Questions about the row below.
1) Read off the entry just left of 155.
2) Read off the entry just right of 102.
[102 155 141 124 118 123 107 138 116 135 137]
1) 102
2) 155

[[141 136 124 139 137 138 140 135 140 138 147 112]
 [145 140 128 117 130 141 104 147 104 141 122 139]
 [153 129 125 140 147 119 126 126 119 138 144 126]
 [131 137 132 117 135 128 108 128 124 112 117 140]
 [125 149 124 123 148 132 102 125 132 124 115 109]]
The bottom-right entry -> 109
Find the largest entry in the first column.
Answer: 153
Find the entry in the top-right corner.
Answer: 112
The entry in the bottom-left corner -> 125
The entry directly above 145: 141
Find the entry directly below the largest entry.
Answer: 131
Find the fourth entry from the end, reading row by row.
Answer: 132
Find the largest entry in the last row.
Answer: 149
The third entry on the diagonal from the top-right corner: 138
The third entry in reading order -> 124
Find the bottom entry of the column that holds the smallest entry.
Answer: 102
Find the entry just right of the smallest entry.
Answer: 125
Find the largest entry in the last column.
Answer: 140
The 2nd entry in reading order -> 136
Find the entry directly above the smallest entry.
Answer: 108
Find the entry just left of 123.
Answer: 124
Find the third entry on the main diagonal.
Answer: 125
The entry directly below 122 -> 144

Questions about the array below. Counting starts at 1.
1) The centre entry?
2) The entry at row 2, column 1?
3) The entry at row 1, column 2?
4) The largest entry?
5) The entry directly below 137?
6) The entry just left of 107?
7) The entry at row 2, column 2?
8) The entry just right of the centre entry?
[[110, 125, 131, 140, 129, 117, 131, 134, 125, 129, 144],
 [118, 137, 123, 136, 124, 116, 124, 142, 125, 128, 139],
 [132, 132, 128, 133, 120, 126, 126, 127, 124, 128, 126],
 [136, 127, 120, 116, 127, 138, 123, 129, 123, 127, 122],
 [128, 122, 116, 107, 142, 132, 122, 122, 133, 128, 125]]
1) 126
2) 118
3) 125
4) 144
5) 132
6) 116
7) 137
8) 126

grid = [121 102 135 129 130 110 124 129 119 107 123 128 121 129 127]
What is the entry just left of the centre entry?
A: 124
What is the second entry from the left?
A: 102
The entry just right of 128: 121
What is the first entry?
A: 121
The 3rd entry is 135

Read these off the array that follows. Indices start at 1.
1) Which number is the bottom entry of the column that holds the largest entry?
2) Which number is the entry in row 1 and column 2?
3) Which number is the entry in row 3 and column 2?
4) Which number is the entry at row 1, column 3?
5) Which number is the entry in row 1 and column 1?
6) Which number is the entry directly below the smallest entry?
7) Which number is the entry in row 2 and column 3?
8) Which number is the top-right entry?
[[151 135 121 127 117 132]
 [140 119 139 144 114 133]
 [154 135 116 124 117 133]
 [143 134 135 134 116 136]
 [152 135 119 126 117 129]
 [142 126 135 139 115 127]
 [142 137 134 134 117 120]
 [141 122 138 142 115 127]
 [144 123 132 138 115 130]
 [149 127 124 133 115 125]
 [142 131 135 136 116 128]
 [142 136 136 134 117 133]
 [144 142 132 130 118 126]
 [143 126 134 139 115 124]
 [142 124 137 140 115 137]]
1) 142
2) 135
3) 135
4) 121
5) 151
6) 117
7) 139
8) 132

Questions about the matrix below. Indices start at 1.
1) Report the entry in the bottom-right corner.
2) Report the entry at row 1, column 1.
3) Report the entry directly below the smallest entry.
4) Report the entry just right of 106.
5) Report the entry just left of 130.
6) Report the entry in the top-right corner.
7) Report the entry directly below 131.
8) Report the entry at row 1, column 3.
[[105 125 118 121 117 106 142 112 131 130 120 134 109 118 114 123]
 [152 132 137 148 121 150 113 132 114 126 121 114 152 145 151 148]]
1) 148
2) 105
3) 152
4) 142
5) 131
6) 123
7) 114
8) 118

[[123 123 104 124 102 123 138 124 131 131]
 [130 131 134 129 135 130 123 129 127 127]
 [128 127 129 128 129 128 127 129 128 128]
 [128 128 127 128 128 128 128 128 128 128]
 [128 129 131 128 126 128 130 128 127 128]
 [128 127 130 128 130 128 127 129 128 129]
 [127 124 119 127 128 127 131 127 130 128]
 [126 118 122 127 137 126 140 125 130 125]]
Rows and columns are numbered from 1.
Which number is the entry in the bottom-left corner? 126
Which number is the entry directly below the smallest entry? 135
The top-left entry is 123
The entry just left of the largest entry is 126
The entry in row 1 and column 3 -> 104
The top entry of the column that holds the smallest entry -> 102
The entry at row 2, column 2 -> 131
The entry directly above the largest entry -> 131
Which number is the bottom-right entry? 125
The bottom entry of the column that holds the largest entry -> 140
The entry just right of the smallest entry -> 123
Which number is the entry at row 1, column 2? 123
The entry at row 3, column 3: 129
The entry just left of 102: 124
The entry just right of the largest entry is 125
Which number is the entry in row 3 and column 2? 127
The top entry of the column that holds the largest entry -> 138
Which number is the bottom entry of the column that holds the smallest entry? 137
The entry in row 3 and column 1: 128
Which number is the entry in the top-right corner? 131
Which number is the entry at row 2, column 1? 130
The entry just right of 138: 124
